Table B holds the same points as the rows below and some others, measured another way and shuffled. Each row below is followed by which row of B it is.
B:
0: [  69  -59 -150  231 -139   39  -31  -71  110 -153  -16  103  -29 -143
   97   80 -107   82   92    2  -25 -103   41  111    2   88 -179    7
  -24  -26   69  173   84   57]
1: [ -31  114  110 -387 -215 -126   18   80  -39  280  257   65  -14  -90
  226 -251  244 -189   -4   90  224  -29 -111 -232  154   52  -18   98
  -76 -172 -129  -27 -298  -16]
2: [-141 -207   28 -349  -50   90  -16  -11   21   13  324   39 -114   24
  260  -27  246  -80 -131  -76   60 -260  -89 -139  -53   35   48   35
  158  167  -42  -84  -72  118]
3: [ -86 -229 -101  -18   52  166  197 -138  137  -10  225   83  -21  -20
  279 -311  156  -31   90  148  141 -230 -150 -132  -80   26  -30 -103
  169  -62  117  -34  -86  243]
4: [ -18  -18 -194  130   78    8 -123   56  -37 -121  -37   97  -46  -36
   32  -19 -137   64   45   -5 -215   91   87   49 -124   29  -53   -4
  -70   13  -80  153   27  -56]
5: [ -26  -59   49  350   51  198  168  -89  293 -180  -68  102   38  -72
  256  229  -23   75  151    8 -108 -260    5  116 -188  -21   33   17
  285   68  216  108   63  300]
6: [ -50   26   80  223  -34   81    5   33  240  -90  -48  136  -35  -96
  219  383  -31   -5   93 -129 -190 -225   44   78 -119   50  105   96
  177  120  102   96   28  173]
7: [ -99   98   16 -359 -319  -60  119   51  196  217  331  -11 -178  -54
  254 -200  177 -116  -53  227  212 -172 -218 -194  147  140   11  199
 -167 -341 -167 -103 -303 -119]
8: [ -24    5   62 -288 -332  -85   81   26   10  137  270   75   -6  -92
  294 -210  252 -151    4   85  331 -138 -147 -195  100  110  -88  104
  -58 -150  -55   -1 -252   68]
9: [  11  -17   27  338  -48  105   63  -44  238 -135  -78  158   27 -141
  225  277  -53   26  166  -69  -99 -223   38   95 -101   49    1   24
  187   69  184  139   59  240]
10: [-113 -234  101   24  356  292  153 -176  185   70  103   42   36   39
  191  -66  167  -25  100    1 -160 -283  -46  -12 -136 -170  106 -148
  490  240  262  -22   38  407]
11: [ -82 -192 -102  -12 -115  135  269 -151  271   69  262   80  -70  -55
  319 -319  161  -66  130  218  229 -319 -246 -160    9  115  -41  -37
   85 -210  140  -54 -157  222]
12: [ -78  -57 -189   76   -2   32  -28   78  -20 -213   36   68  -51   37
  142  -53  -62   77  -10   50 -108   32   19   12 -226   52  -35   58
  -76  -29 -124  113  -39  -43]
13: [ 155  288  159 -169 -115 -264 -151   88 -275  473 -187  -68  212   13
 -254 -270   19 -150  154   92 -112  383   83   89  199 -190 -271  148
 -170  -53  -19  376 -230  -71]
14: [ -80  -59  -79  -25 -146  -96 -106  162 -126  -76   61  177   11   -4
  217   11   66 -114   40 -149  -18   -1    3 -108 -177  138   13   79
  -81  104  -83  127 -141   63]
15: [ -99   68  -73 -249 -189  -17   80   79   91  -12  232  -34 -147   16
  209 -179   84   14 -103  229  103  -41 -125 -102  -35   76  -15  182
 -168 -274 -236  -34 -207 -168]
16: [ 169  184  149 -242 -432 -256 -106   37 -208  288  -52  -99  150  -15
 -126 -126  101 -107   34   60  131  181   17  116  223  -74 -381  252
 -201  -42  -28  347 -183  -65]
17: [  10  320   76 -149  -79 -150   17  164  -88  194  -39  -44   71   14
   28 -238   17  -37   44  242  -34  281    5  -22    2  -94  -64  191
 -189 -277 -208  163 -285 -170]
18: [ -18   13 -166   17   68    2 -193   85  -89 -160    1   64  -76  -36
   17   54 -127  100  -60  -38 -223  111  132   69 -109    4  -55   29
  -83   46 -170  128   55 -145]
19: [-119  -60 -182  -15   17   81  121   13  115  -81  158   38 -104   29
  207 -255   10   41   18  219   -2  -48 -108  -90 -146   62   15   30
  -61 -213 -109   -8 -133  -28]
20: [-137 -299  -48   16  419  358  242 -257  268   84  192    4  -46   47
  181 -307  129   26  107  187 -115 -299 -131  -55 -101 -150   76 -219
  432   55  246  -96   28  349]
21: [-101  -79   64   42  115  205   60  -32  179 -201   57    2  -57   29
  209  248   41  112  -68  -22 -177 -217   37  105 -216  -81   81   75
  275  165   25   19   78  138]
22: [  17   95   55  118  237  105 -153   30   36 -134  -73   90   -6 -128
   74  299  -99  115  -16 -118 -304    4  219  125  -85 -119   52  -25
  209  172  -34   92  150   26]
23: [ -37   80 -185   68 -145  -57   18   88   42  -54  -25  -12  -66   51
   33 -139 -116   56   41  197  -96  110  -40   55 -112   67 -105  168
 -245 -228 -143  179 -137 -160]
24: [  38   78   95 -238 -180  -90   51   35 -141  101  151   59  123  -90
  224 -285  217  -93   19  110  282   62  -33 -143   51  -29 -141   51
  -16 -119  -85   81 -226   60]
25: [-172 -225   61 -381  369  318   37 -147  124   13  310 -122 -164  111
  119  -57  192   93 -224   65 -192 -252  -26   -1  -86 -220  106  -60
  399  216  -23 -167   92   93]
26: [-131  -77  -46  -69  237  153  -60   50   -3 -195   85   16  -78   70
  143   82   13  107 -119  -25 -249  -32   83   31 -256  -92   99   13
  169  162 -123    5   50    5]
27: [ -47  -62 -126  197 -163   71   36    4  188 -241   27   83  -89  -51
  205  184  -75   86   28    7  -56 -176  -16   80 -143  127  -44  114
  -15  -29    4  107   25   41]
28: [-113  -25 -226   42 -202   53  103   57  167 -269  113  -28 -173   70
  193  -36  -75  139  -75  218  -12  -73  -94   38 -208  130  -54  202
 -193 -238 -188   58  -90 -155]
29: [-102 -170   67   68  295  185   45  -50   51    9   39  125   69   13
  206  -10  121  -59  112  -95 -178 -161   18  -44 -198 -104  122 -119
  375  259  177   42    1  346]
30: [  11   10   -2  192   -6  137    0  -43  184 -244  -21   60  -45 -116
  174  302  -77  149   -6  -25 -122 -161   94  153 -105  -15  -35   61
  154   59   28   95  132   70]
31: [ -43  296  137 -522 -233 -201 -131  241 -190  136  176  -73  -54   16
   97  -81  154  -57 -217   98   64  207   21  -94   49  -39  -30  291
 -227 -151 -407   36 -281 -314]
32: [  13  139   30  -22   48    1 -279   92   50  -45   -2   95 -131 -174
   37  408 -117   56  -81 -191 -310  -33  196   98   54    0   54   67
   44  145 -122   71  122 -123]
33: [ -11   20 -191  105  -13  -80 -182   93  -18   57  -41  127  -74  -58
  -26  -18 -151  -44  113  -49 -246   80   50   12   -8  105  -43   22
 -167  -16  -53  176  -38  -82]
34: [ 122   66   95  171  137   70 -163  -43   -7  -96  -90  153   86 -243
   87  281  -55   73   63 -178 -157  -31  235  129   34 -105  -72  -91
  250  216   89  153  182  145]
35: [ -77  -30 -162  -53 -159  -12  -68  104  -19 -236   89   19 -117   40
  139   46  -42   86 -114   29  -60    4   12   36 -181   91  -63  165
 -154  -36 -207  100  -44 -146]
36: [ 113   75   41  270  231  134  -87  -83   83 -117 -123  122   67 -230
   70  222 -122  134   95  -64 -207  -22  220  155    9 -136  -63 -119
  260  117  106  140  201  131]
37: [ -70  -26 -111   15  -25 -100 -152  174 -173  -41    1  177   26    6
  132  -51    1  -98   67 -128 -128  103   49  -85 -186   92   19   37
  -95   98  -99  157 -125   21]
38: [  51  235  217 -330 -371 -247  -53  179 -214  192   82   41  135  -66
  175  -97  227 -173  -13    3  239  134   -1 -112   84   -2 -128  231
 -136  -74 -160  159 -310  -34]
39: [  39  110  -25  216   54   70 -106  -10  220  -50  -63  111  -96 -199
   64  311 -172   83   72  -54 -262 -107  122  131   52   21    9   21
   73    0   28   95  123  -13]
40: [-148 -220  -18  143  617  399  214 -215  262   43   53   -2  -10   83
  117 -209   31   82  134  171 -326 -198  -39   24 -210 -250  157 -231
  501  110  239  -53   80  335]
41: [ 112  304  116 -293 -221 -216 -122   77 -157  345  -87 -201   58   61
 -255 -171   -8  -19  -30  205  -99  311   47  166  197 -171 -289  279
 -251 -156 -163  304 -187 -261]
42: [   4  -71 -180  179 -353  -29    6    0  155 -156   33   91  -91  -75
  155  108  -79   26   71   10   42 -168  -60   67  -43  212 -153  148
 -160  -90   23  170  -23   11]
43: [  -9  173 -115 -151 -238 -149 -107  122  -14  115   -4 -107 -119   73
 -117  -84 -107   26  -48  172 -157  169  -20   98   45   33 -156  275
 -346 -213 -226  199 -154 -313]
44: [ -70   -2  -34 -146  -59 -132 -134  186 -244   39   79  168   63   -2
  183 -145  119 -158   39 -114   -3  116   19 -172 -134   66   21   37
  -80   88 -128  118 -203   38]
45: [ -41   35   59 -582 -280  -24   -2   24  -56   -2  399  -97 -127  -38
  233 -160  260   20 -290  153  302  -87  -79 -125  111   -1 -126  173
  -77 -145 -298  -98 -154 -181]
46: [ -82 -288   60 -268   45  165   80 -149   37   75  316   63  -12  -21
  269 -172  303  -98  -25  -39  152 -316 -106 -147    2  -34  -23 -105
  317  193  140  -71  -34  309]
47: [-178   -6 -153   -3  -19  -36 -108  204   40  -65   61  122 -156   61
  160   82  -55  -60    1  -66 -256  -18  -23  -79 -222  154  166  137
 -136    7 -171   48 -134  -90]
48: [  22  187  103 -345   76  -45   58   11  -83  315  187    4   61 -103
  124 -466  187  -90   31  258  150  147  -44 -189  168 -136  -54  -34
    8 -258 -133  -22 -256  -41]
49: [  17  261  154 -246 -584 -215  101  141   65  149  105  -48   -5  -32
  200  -22  154 -106  -19  182  271  -21 -137  -38   99  107 -140  391
 -263 -304 -161  136 -340 -124]
50: [  42  320   61 -116 -262 -132   92   94   37  131  -48 -147   20   41
  -13 -169  -22   46    4  337   24  205  -40   99   37  -74 -178  307
 -251 -362 -192  199 -249 -226]
51: [-122 -266   73 -149  212  250  121 -165  145   68  223   19  -31   35
  218  -92  223  -38    5   -1  -42 -321  -86  -60  -77 -110   64 -101
  404  212  178  -66   14  327]
52: [  -4   13  -96 -154 -367 -162 -240  131  -61  -17  101   72 -135  -57
   51  185  -16  -58  -82 -152  -46  -41   24   21   55  184 -120  207
 -244   56 -158  152  -54 -161]
53: [ 159  323  218 -273 -250 -305 -159  107 -255  511 -147 -111  188   16
 -250 -190   65 -171   99   79  -63  342   61   99  255 -171 -289  239
 -207  -56  -49  370 -257 -115]
54: [-102 -139  112  111  157  198  112  -65  196  -27   39   89   26    6
  248  149  111  -30   94  -73 -152 -278  -17   18 -183  -65  122  -17
  370  214  201   32   17  342]
55: [  60  -40  -46  441  100  146   80 -102  181 -169 -133  170   91 -165
  181  118 -103   84  226   -3 -102 -125   82  113 -111  -18  -62  -96
  216   36  215  174  105  268]
56: [ 154  365  262 -436 -233 -353 -280  169 -369  539 -119 -131  165   33
 -301 -141   89 -183   -1    5 -109  409  115   94  279 -200 -271  266
 -229   30 -151  360 -249 -205]
57: [-110   21 -112 -225 -193  -51  -73  155  -58 -170  165  -18 -133   67
  161   -8   30   52 -179   62  -14   35  -15  -30 -158   81  -27  216
 -193  -77 -302   45 -126 -212]
58: [-208 -240  -22   42  525  386  246 -220  405  203  155  -21 -129  102
  127 -218   71    0  136  202 -326 -329 -157  -39 -115 -156  221 -172
  441   34  251 -131    6  310]
59: [  47  330   87 -179 -179 -160   -1  127  -78  184  -67 -134   56   48
  -65 -178  -10   12   -8  265  -38  282   16   84   44 -120 -167  272
 -228 -268 -208  221 -242 -230]
60: [-116  -80 -201  162  126   89   32   54   56 -175    9   92  -54   51
  156  -92  -84   58   66   79 -184    3   -9  -12 -269   42   47    5
   -9  -41  -55   85  -45   26]
61: [  25  343  214 -365 -413 -271  -58  228 -137  228   54  -43   52  -10
   94  -32  153 -136  -63   89  133  174  -16  -50   94   -2 -103  352
 -245 -175 -253  162 -342 -191]
62: [-147 -173    9  106  508  354  184 -165  255    5   54  -13  -31   88
  129 -104   35   88   81  141 -314 -195  -27   42 -214 -217  155 -145
  442  109  178  -43   70  275]
63: [ -31  -60 -188  184   -2   24   60   31  -25 -155  -23   98   45   13
  152 -201  -46   36  119  114  -25   63  -15  -13 -216   42  -85    3
  -60  -91  -22  164  -85   63]
64: [ -12  -88   53  154  182  204   51  -72   62 -249  -19   58   74  -37
  202  148   29  130    7  -36 -110 -116  110  111 -217 -137  -15  -42
  328  195   89   95  123  225]
65: [  21  235  -46  -20 -149 -182  -50  123  -20  270 -113  -50    4   48
 -129 -195 -105  -66  127  195 -179  241  -23   61   56   -9 -129  208
 -292 -239 -111  259 -232 -184]
66: [ -16  107  -86 -120 -264 -220 -193  177 -108  168   -9   50  -57   19
  -46  -24  -44 -127   40  -42 -134  129   -3   -6   33  121  -94  210
 -304  -45 -145  218 -187 -164]
67: [  40  177  211 -546 -191 -133  -21   55 -162  290  282    2   50 -127
  190 -293  307 -146  -96  112  311   58  -38 -205  230  -73 -108   85
  -23 -142 -185  -23 -269  -53]
68: [  70   45  -40  -86 -394 -196 -114   64 -100  127   -3   19   26  -24
  -16  -47   15  -99   56  -12   54   56  -22   52   96   94 -254  196
 -237  -32  -32  272 -140  -54]
69: [ -93  -68 -133  187  -45  127   71    9  214 -262   34   48 -112    5
  206  150  -82  119    2   62 -129 -165  -22   80 -220   79   21  107
   24  -40  -23   69   24   28]
70: [ -17   19 -148  -22  141  -20 -260  112 -175 -126  -15   79  -49  -29
  -15   49 -115   73  -64  -98 -277  169  177   53 -111  -35  -38   -8
  -60  127 -181  141   65 -137]

[-154  -62  114  -78 -173  181  -21  -50   83  -38   19 -106   57 -177
  -78  201  244  -21  116  -58   44  -14  -35  287  -42  502 -248   -1
  -17  235   96]
47
[ -75 -178  129 -610 -286  186 -323 -241   30 -116  -82  107  611  -99
 -120   31 -449 -170  -28 -338 -422  -22 -251 -100 -258  214  199 -205
 -175   87  369]
5
[ 215  300   98  100  239 -270  399  359  -20   -7 -185 -347 -146  203
   68  119   26 -289   74  661  236 -228  -35   67 -178 -124   39  296
 -169   33 -261]
55
[-138 -162   19 -330 -208   82 -192 -291 -189 -147   24  302  304 -111
 -331  133 -195   24  132 -449 -212  -45 -117   31   16  304 -121 -182
   -2  167  224]
39
[-120 -214  -54 -166 -115  218  153 -172   79  -79  156  -28   19 -103
   27  225  236   69  -17  -22  -39  146  -60  180   30  235 -170   16
 -134  157   46]
66
[ -65  -92   14 -439 -140   37  -96 -182 -269 -127  -16  375  404   -9
 -246  114 -387  -16  124 -381 -269  -47 -171  -12  -58  107  -10 -295
  -28   47  201]
27
[ -76  257   26 -153   53  -26  155  111  235  151   53 -119  -78  108
  203   85  102  -91 -136  344    3 -185  101  186 -198 -215   18  228
  102  -77 -166]
67
[-141 -187  116 -189 -274  138 -260 -317   16 -133   64   19  141  -20
 -363   53  -23 -101 -159 -162 -171 -266 -106  -51 -127  238  -29  150
  -10  154  190]
15
[-106  176  -87   67   88  180  225  303  516  176  -85 -475 -110  -95
  515   19  295 -216 -246  582   -9   40   31  179 -351 -149  -22  420
  -46  174 -234]
44
[-157   95  296 -237 -281  216   16  -26  174   80  191  -93   35   22
  -50  192  238  -41  -42  114   58 -323   77  407  -86  298  -71   -4
  127  -99   22]
32
[  93   59  -44  -60   31 -208   51  -49 -226 -189 -150   68  155 -156
 -292  148 -143 -103  414 -137   78  -78   26   28  184  263 -104   46
 -130  256  -97]
40
[  91   39  -15 -235   15 -231  -86 -144 -152 -172 -155   78  256  -64
 -274   78 -313 -147  254 -152  -75 -112  -32 -115   32  112   53   75
 -150  182   23]
63
[-118 -347  -49 -321 -233   75 -333 -479 -131 -271  -27  203  357 -271
 -411  126 -179   11  181 -587 -246   98 -144 -109   87  485 -121  -63
 -174  371  307]
65
[ -33   72 -151 -173   -4  -71  -60  -80   48  -65 -104   63  208 -165
  -56   14 -191 -123  120 -111 -141  -55   54  -53   -2  -42   26  166
  -34  195 -118]
48
[ -90    7 -300  227  155   41  174  254 -228  -79 -286  130   66 -244
   16   56  -64  -84  211  -77  -66  198 -164   27  -90  119 -363  -24
   -5  481 -117]
58
[ -95 -151 -193  -91  -98  103 -148 -133  -22 -154 -143   85  271 -248
 -152  -28 -194 -145   33 -231 -255   19 -112 -153  -77   99  -55  119
  -89  364   19]
62
[-172  170 -148   18   21   84  196  103   55  104   88  120 -109    5
   93   71  132    4  -94  141  -34 -146  104  200  -70 -214 -171  137
  229   37 -255]
31
[ -80  -48  -35 -311  -59 -139 -162 -296 -314 -135   13  418  207   56
 -419  101 -315   28  101 -395 -201 -146  -90  -92   11   36  -77  -99
   64   92  152]
30
[   3  -80   -3 -215  -80 -202 -122 -366 -255 -218   43  234  112  -19
 -502  155 -147   15  224 -320  -25 -175   25  -53  196  213  -81   60
  -48  146   64]
59
[ -95  241 -110   39  182   37  237  335  258  174 -133 -229  -97   13
  403   35  122 -157 -158  452  -31   39  -31  149 -354 -220  -98  242
   41  139 -183]
53
[  -5  319 -321  186  277 -120  502  372 -174   73  -70  200 -146   13
  170   80   -6  -30  149  272   85  -55  106  164   48 -404 -207   88
  167   78 -492]
22
[  59  206 -163  162  231 -266  284  152 -259  -68 -110  108 -149   57
 -156  109  -30  -74  197  170  134 -145   46   27   62 -138 -186  179
   41  168 -285]
12
[-138  180  243 -281 -119  141  114   80  223  164  148 -122   -5  122
  159  198  202  -32 -119  256   26 -195   31  386 -226   98  -49   -4
  115 -148   30]
2
[  77  157  -29   55  109 -204  211  124 -299  -96 -101  117  -25  115
 -246   98 -130 -132  142  147   76 -253  -36    2  -11  -73  -98   86
   14   83 -174]
50
[   5  266  230 -182   -9 -100   90  121  190   69  -52 -276   31  -47
   80  227  164 -117  239  230  189 -132  112  357  -60  333  -62   91
  -41   47  -40]
37
[ -67  -95  -45 -257    8  -49 -183 -103 -162 -113 -206  156  298  -36
 -169   41 -334 -113   31 -246 -276   75 -267 -159 -258  122  -64  -74
 -100  272  270]
11
[ -80  152 -111  155  114 -116  226   76 -178    2   40  148 -236  117
 -164  107  115    3  -12  155   90 -228   50  108  -12 -144 -247  190
  186   90 -226]
57
[ -96  277  -89  -18  224  -46  256  266  251  195  -53 -184 -180  119
  378   64  144 -101 -205  477   -8   -8    7  146 -344 -315  -78  275
   82   47 -171]
38
[ 154  117  136   46   32 -240  240   18 -228 -155  -19  -90  -92   81
 -343  220   78 -118  285  203  276 -293   54  132  162  231 -103  153
 -110   80 -165]
19
[ -60  284 -280  161  341  -73  581  327   96  163   51  -48 -361   68
  407  175  329   57    1  484  171  117  134  291  -32 -350 -258  220
  104   57 -427]
56
[ -93  151 -238   90  327 -162  257  197 -146   63 -119  140 -191  130
  117   94    5    8  -64  179  -43  116 -121   20 -242 -264 -282   99
   98  196  -78]
68
[-241   -5   71 -248 -133  237    8  -25   97   93  116   89   59   53
   76  132  101   28 -197    1 -161  -54  -99  233 -263   68 -151  -77
  135    8  135]
52
[-103  -43  -43 -314   16    4   59  -86 -221  -39   23  317  166   99
  -82  158 -188   61    9 -184 -198   63 -182   49 -144  -13 -129 -222
   23   43  171]
49
[  40    1   63 -167 -120   15   33  -10 -156 -141  -74   52  245  -49
 -220   91 -195 -168  145  -38  -57 -197  -81   28  -14  156   18  -28
  -99  104  -24]
23
[-124   51 -366 -141  250  -40  213   83 -151   36  -82  339   63   16
  194   66 -200   61  -24  -79 -245  264 -141  -35 -174 -355 -187  -82
   56  168  -52]
8
